Below is a small trained network, with its code and all its weights. Each question gives an input and a target symbol and asks what happens when units are switched off, that is, made to give their printed mean instead of their output.

import numpy as np


def w(rows, s, z=0):
    codes = np.array(rows[::2]) - 128.0
    scale = np.full(codes.shape[1], s)
    scale[-1] = z or s
    return codes * scale


def softmax(a):
    e = np.exp(a - a.max(-1, keepdims=True))
    return e / e.sum(-1, keepdims=True)


def log_softmax(a):
    a = a - a.max(-1, keepdims=True)
    return a - np.log(np.exp(a).sum(-1, keepdims=True))


def net(x, mask):
    ids = ['Ωαβζμξ'.index(c) for c in x.split()]
    T = len(ids)
    res = E[ids] + P[:T]
    u = 0
    for l in range(3):
        r = res
        for j in range(2):
            rows = slice(3 * j, 3 * j + 3)
            q, k, v = (r @ M[l][rows].T for M in (Q, K, V))
            z = softmax(np.where(np.tri(T) > 0, q @ k.T / 3**0.5, -1e9)) @ v
            o = O[l][rows]
            res = res + np.where(mask[u + j], z, o[:, -1]) @ o[:, :-1]
        u += 2
    return log_softmax(res[-1] @ U[:, :-1].T + U[:, -1])


Q, K, V, O = {}, {}, {}, {}
E = w([
[207,156,170,226],'Ω',
[63,130,243,119],'α',
[8,185,131,201],'β',
[143,44,83,66],'ζ',
[90,78,154,40],'μ',
[188,235,113,71],'ξ',
],0.011)
P = w([
[84,254,114,123],'0',
[112,218,202,119],'1',
[153,74,153,61],'2',
[107,234,167,120],'3',
[181,56,119,44],'4',
[103,235,147,136],'5',
[212,41,112,39],'6',
[102,235,134,148],'7',
[244,9,118,11],'8',
[104,244,123,150],'9',
],0.0044)
Q[0] = w([
[246,151,99,127],'L0H1',
[65,78,112,86],'L0H1',
[222,129,98,116],'L0H1',
[146,46,121,144],'L0H2',
[89,79,95,151],'L0H2',
[108,203,171,148],'L0H2',
],0.012)
K[0] = w([
[236,127,111,185],'L0H1',
[96,116,84,32],'L0H1',
[246,133,85,157],'L0H1',
[120,42,101,109],'L0H2',
[152,81,70,43],'L0H2',
[171,177,139,165],'L0H2',
],0.012)
V[0] = w([
[227,134,114,206],'L0H1',
[254,146,97,163],'L0H1',
[36,96,153,110],'L0H1',
[202,87,57,115],'L0H2',
[119,188,200,166],'L0H2',
[99,36,89,102],'L0H2',
],0.0072)
O[0] = w([
[254,144,162,105,194],'L0H1',
[230,133,176,106,207],'L0H1',
[35,139,73,160,55],'L0H1',
[156,131,53,200,96],'L0H2',
[99,177,206,100,211],'L0H2',
[124,52,85,154,1],'L0H2',
],0.0068,0.0048)
Q[1] = w([
[116,173,168,36],'L1H1',
[207,126,240,9],'L1H1',
[238,105,246,22],'L1H1',
[189,93,114,74],'L1H2',
[113,3,132,74],'L1H2',
[196,132,119,168],'L1H2',
],0.0069)
K[1] = w([
[176,148,185,141],'L1H1',
[252,133,123,104],'L1H1',
[235,118,109,94],'L1H1',
[148,80,135,130],'L1H2',
[161,107,117,37],'L1H2',
[127,72,122,168],'L1H2',
],0.012)
V[1] = w([
[77,99,94,185],'L1H1',
[121,141,81,69],'L1H1',
[138,69,152,254],'L1H1',
[142,136,123,191],'L1H2',
[162,101,183,64],'L1H2',
[92,118,84,206],'L1H2',
],0.0085)
O[1] = w([
[159,152,97,159,7],'L1H1',
[147,134,87,4,126],'L1H1',
[147,126,154,205,45],'L1H1',
[161,146,108,165,116],'L1H2',
[108,114,184,109,161],'L1H2',
[145,131,73,144,74],'L1H2',
],0.011,0.013)
Q[2] = w([
[93,84,126,92],'L2H1',
[125,13,122,130],'L2H1',
[116,235,113,110],'L2H1',
[77,191,162,119],'L2H2',
[81,122,119,255],'L2H2',
[103,165,124,156],'L2H2',
],0.0097)
K[2] = w([
[130,77,120,90],'L2H1',
[69,2,119,182],'L2H1',
[141,209,140,63],'L2H1',
[47,90,126,168],'L2H2',
[101,175,101,161],'L2H2',
[61,153,138,153],'L2H2',
],0.0084)
V[2] = w([
[169,240,114,120],'L2H1',
[193,254,89,152],'L2H1',
[32,94,101,149],'L2H1',
[81,166,170,102],'L2H2',
[202,246,89,142],'L2H2',
[166,4,103,118],'L2H2',
],0.0075)
O[2] = w([
[121,50,132,137,175],'L2H1',
[53,2,159,129,85],'L2H1',
[99,186,159,168,35],'L2H1',
[118,76,136,157,248],'L2H2',
[208,113,163,43,81],'L2H2',
[76,233,150,130,63],'L2H2',
],0.0078,0.012)
U = w([
[195,122,199,198,188],'Ω',
[76,42,115,160,97],'α',
[213,105,2,145,253],'β',
[156,241,113,125,242],'ζ',
[55,176,186,146,24],'μ',
[125,79,132,39,28],'ξ',
],0.0061,0.004)

Each question gives the input, a string of symbols that net reads in full, and the target symbol t.
The units are the heads (3 rows each of Q, K, V and O). Each row of codes is followed by its name. A weight is (code - 128) times the scale printed after its matrix; where a second scale follows, it is the last column's (O and U).
mask holds one flag per head, layer by layer. A switched-off head (its flag False) gives its mean, the last column of its rows in O, instead of its output. The means were averaged over made-up inputs and are rounded, as every weight is.
A unit's drop is (log p(t) with every unit on - log p(t) with that unit switched off) / (log p(t) with every unit on - log p(t) with every unit switched off).
The circuit of an input: a set's keep is (log p(t) with only the set's units on - log p(t) with every unit switched off) / (log p(t) with every unit on - log p(t) with every unit switched off). Starting from all 6 units, units are removed one at a time, each time the one whose removal leaves the highest keep (on an exact tie, the one counted first), for as long as the keep stays at least 0.8.
units of the circuit, in order: the units of the circuit, biggest drop first
most important unit: the unit with the biggest drop
which heads matter: for each layer, one digit per head in row order, 1 if its drop is at least 0.15 and else 0, layers parted by /
drop of u: that unit's drop, to one decimal
input Ω ξ ξ Ω Ω ξ μ ξ, target μ: which heads matter => 01 / 11 / 01
input ξ Ω α ζ Ω α ξ ξ β, target α: most important unit => L0H1
input ξ ξ μ ξ, target μ: units of the circuit, in order => [L2H2 L1H2]
input Ω μ Ω ξ ξ ξ ξ ξ ζ, target β: which heads matter => 01 / 00 / 10
input Ω ξ ξ β β ζ, target ζ: units of the circuit, in order => [L2H1 L0H2 L0H1]
input ξ ξ ξ ξ Ω Ω ξ Ω μ Ω, target μ: which heads matter => 11 / 11 / 01
input ξ α ξ μ, target μ: which heads matter => 11 / 01 / 11
input ζ β ξ ξ ξ Ω Ω α, target α: which heads matter => 10 / 00 / 10
input ξ ξ ξ μ β μ α ζ, target ζ: which heads matter => 00 / 00 / 10
input α Ω ξ μ ξ Ω, target ξ: units of the circuit, in order => [L0H1 L1H1 L2H1]
input α ξ β ξ ξ ζ β β, target β: units of the circuit, in order => [L1H1 L0H1 L1H2]
input ξ β ξ ξ ξ β ζ μ α, target μ: units of the circuit, in order => [L2H2 L0H1 L2H1]
input ξ μ ξ Ω ζ ζ ξ β, target β: units of the circuit, in order => [L0H1 L1H2 L1H1]
input ξ μ Ω ξ ξ Ω α, target μ: drop of L2H2 => 0.2
input β Ω β ξ β, target α: drop of L0H2 => 0.2
input ξ Ω ξ ξ μ α Ω ξ Ω ξ, target Ω: drop of L2H1 => 0.1
input ξ α μ, target ζ: drop of L1H2 => 0.0
